Below are the code and all the weights of a small trained network. Each question names an input and a target symbol and asks about switching units off, where a switched-off unit gives its printed mean instead of its output.

import numpy as np


def w(rows, s, z=0):
    codes = np.array(rows[::2]) - 128.0
    scale = np.full(codes.shape[1], s)
    scale[-1] = z or s
    return codes * scale


def f(y):
    return y / 2 * (1 + np.tanh(0.7978845608 * (y + 0.044715 * y**3)))


def softmax(a):
    e = np.exp(a - a.max(-1, keepdims=True))
    return e / e.sum(-1, keepdims=True)


def log_softmax(a):
    a = a - a.max(-1, keepdims=True)
    return a - np.log(np.exp(a).sum(-1, keepdims=True))


def net(x, mask):
    ids = ['ΘΛΠΣΨΩδεηξτφ'.index(c) for c in x.split()]
    T = len(ids)
    res = E[ids] + P[:T]
    r = res
    for j in range(2):
        rows = slice(3 * j, 3 * j + 3)
        q, k, v = (r @ M[0][rows].T for M in (Q, K, V))
        z = softmax(np.where(np.tri(T) > 0, q @ k.T / 3**0.5, -1e9)) @ v
        o = O[0][rows]
        res = res + np.where(mask[j], z, o[:, -1]) @ o[:, :-1]
    y = f(res @ A[0][:, :-1].T + A[0][:, -1])
    res = res + np.where(mask[2:6], y, B[0][:, -1]) @ B[0][:, :-1]
    return log_softmax(res[-1] @ U[:, :-1].T + U[:, -1])


Q, K, V, O, A, B = {}, {}, {}, {}, {}, {}
E = w([
[134,157,159,169,142],'Θ',
[109,130,181,128,179],'Λ',
[169,128,111,59,167],'Π',
[124,102,144,152,154],'Σ',
[187,180,118,116,112],'Ψ',
[130,56,63,97,144],'Ω',
[135,6,50,201,51],'δ',
[128,185,156,122,77],'ε',
[156,155,156,164,182],'η',
[135,125,145,152,203],'ξ',
[136,129,150,70,95],'τ',
[138,132,147,86,96],'φ',
],0.022)
P = w([
[234,52,196,107,97],'0',
[187,94,187,109,125],'1',
[144,136,170,116,151],'2',
[96,166,147,114,172],'3',
[47,190,129,112,190],'4',
[1,206,104,110,208],'5',
],0.0093)
Q[0] = w([
[141,137,149,73,167],'head 1',
[133,106,104,138,155],'head 1',
[151,170,189,41,194],'head 1',
[173,128,46,176,135],'head 2',
[103,16,116,156,126],'head 2',
[98,120,106,183,2],'head 2',
],0.036)
K[0] = w([
[66,157,118,128,107],'head 1',
[134,139,152,95,93],'head 1',
[2,163,57,166,157],'head 1',
[100,53,146,116,67],'head 2',
[165,69,118,231,80],'head 2',
[231,40,133,91,164],'head 2',
],0.033)
V[0] = w([
[132,26,155,142,220],'head 1',
[97,151,241,181,134],'head 1',
[93,60,154,167,55],'head 1',
[196,138,61,119,70],'head 2',
[61,104,244,97,81],'head 2',
[129,165,149,251,74],'head 2',
],0.012)
O[0] = w([
[153,156,99,185,73,179],'head 1',
[188,78,63,131,97,254],'head 1',
[109,184,104,148,182,29],'head 1',
[9,113,126,83,149,75],'head 2',
[146,170,118,141,202,246],'head 2',
[146,49,185,138,147,46],'head 2',
],0.012,0.005)
A[0] = w([
[137,193,124,225,69,180],'neuron 1',
[170,174,126,73,84,55],'neuron 2',
[134,76,63,242,139,45],'neuron 3',
[149,195,214,77,5,2],'neuron 4',
],0.011,0.0093)
B[0] = w([
[93,105,97,121,190,251],'neuron 1',
[145,172,129,145,102,182],'neuron 2',
[114,165,192,121,126,212],'neuron 3',
[74,130,160,255,113,164],'neuron 4',
],0.018,0.011)
U = w([
[134,74,219,126,254,185],'Θ',
[157,155,108,162,170,67],'Λ',
[89,167,169,91,156,132],'Π',
[51,170,193,140,180,8],'Σ',
[117,250,194,24,131,127],'Ψ',
[63,76,12,96,156,164],'Ω',
[13,92,231,70,124,158],'δ',
[53,161,128,81,204,2],'ε',
[169,53,51,77,82,190],'η',
[127,119,175,146,62,112],'ξ',
[80,213,198,133,84,27],'τ',
[82,94,89,169,137,91],'φ',
],0.0077,0.0085)

Each question gives the input, a string of symbols that net reads in full, and the target symbol t.
The units are the heads (3 rows each of Q, K, V and O) and the neurons (one row each of A and B). Each row of codes is followed by its name. A weight is (code - 128) times the scale printed after its matrix; where a second scale follows, it is the last column's (O, A, B and U).
mask holds one flag per unit, heads first, then neurons. A switched-off unit (its flag False) gives its mean, the last column of its rows in O or B, instead of its output. The means were averaged over made-up inputs and are rounded, as every weight is.
A unit's drop is (log p(t) with every unit on - log p(t) with that unit switched off) / (log p(t) with every unit on - log p(t) with every unit switched off).
The circuit of an input: a set's keep is (log p(t) with only the set's units on - log p(t) with every unit switched off) / (log p(t) with every unit on - log p(t) with every unit switched off). Starting from all 6 units, units are removed one at a time, each time the one whose removal leaves the highest keep (on an exact tie, the one counted first), for as long as the keep stays at least 0.8.
circuit, biggest first: the units of the circuit, biggest drop first
unit that matters most: the unit with the biggest drop
top k neurons: the k neurons with the biggest drops, biggest first
which heads matter: for each layer, one digit per head in row order, 1 if its drop is at least 0.15 and else 0, layers parted by /
input Σ φ τ ε Ψ, target Θ: circuit, biggest first => (head 2; head 1)
input τ Θ δ Ω Ψ, target Σ: unit that matters most => head 1
input Ψ φ τ τ, target Ψ: circuit, biggest first => (head 2; neuron 1; head 1)
input τ τ Ψ δ Ψ, target ε: circuit, biggest first => (head 1; neuron 1)
input τ Ω Λ Ψ, target Λ: top 3 neurons => (neuron 1; neuron 2; neuron 3)
input Ω Ψ τ Σ ξ ε, target φ: top 2 neurons => (neuron 1; neuron 4)
input Ψ Π ξ φ, target φ: which heads matter => 10
input τ Ψ τ Π Ψ, target τ: which heads matter => 11
input ε Σ Ψ δ τ φ, target Ψ: circuit, biggest first => (head 1; neuron 1; head 2)
input δ φ Π τ τ, target Ψ: circuit, biggest first => (head 2; head 1; neuron 1)
input τ τ η τ, target ξ: top 2 neurons => (neuron 1; neuron 4)
input τ Π Π, target τ: circuit, biggest first => (head 1; neuron 4; head 2)
input τ ε Θ Λ Λ Π, target Λ: which heads matter => 01
input Ψ Θ τ Ω, target Θ: which heads matter => 01
input δ Π Ψ, target τ: top 3 neurons => (neuron 4; neuron 2; neuron 1)
input τ ε τ, target Θ: which heads matter => 11
input Ψ τ δ Ω, target δ: unit that matters most => head 2
input η ξ τ, target φ: which heads matter => 10
input Θ ε τ Ψ Ψ Π, target δ: circuit, biggest first => (head 1; head 2)
input τ Ψ η Ω Ψ ε, target δ: which heads matter => 11
input δ Θ Θ τ δ τ, target ε: circuit, biggest first => (head 1; neuron 1; head 2)
input τ τ φ, target Ψ: unit that matters most => neuron 1
input Σ τ Θ Θ Ψ δ, target δ: circuit, biggest first => (head 2; neuron 3)
input Ψ ξ Ψ, target φ: top 3 neurons => (neuron 4; neuron 1; neuron 3)
input Π η Ω Π η τ, target ξ: top 2 neurons => (neuron 4; neuron 1)
input ξ τ Θ ε Σ τ, target Ω: top 2 neurons => (neuron 1; neuron 3)
input τ τ τ Ψ φ, target δ: circuit, biggest first => (head 2)
input η δ Π τ, target τ: which heads matter => 01
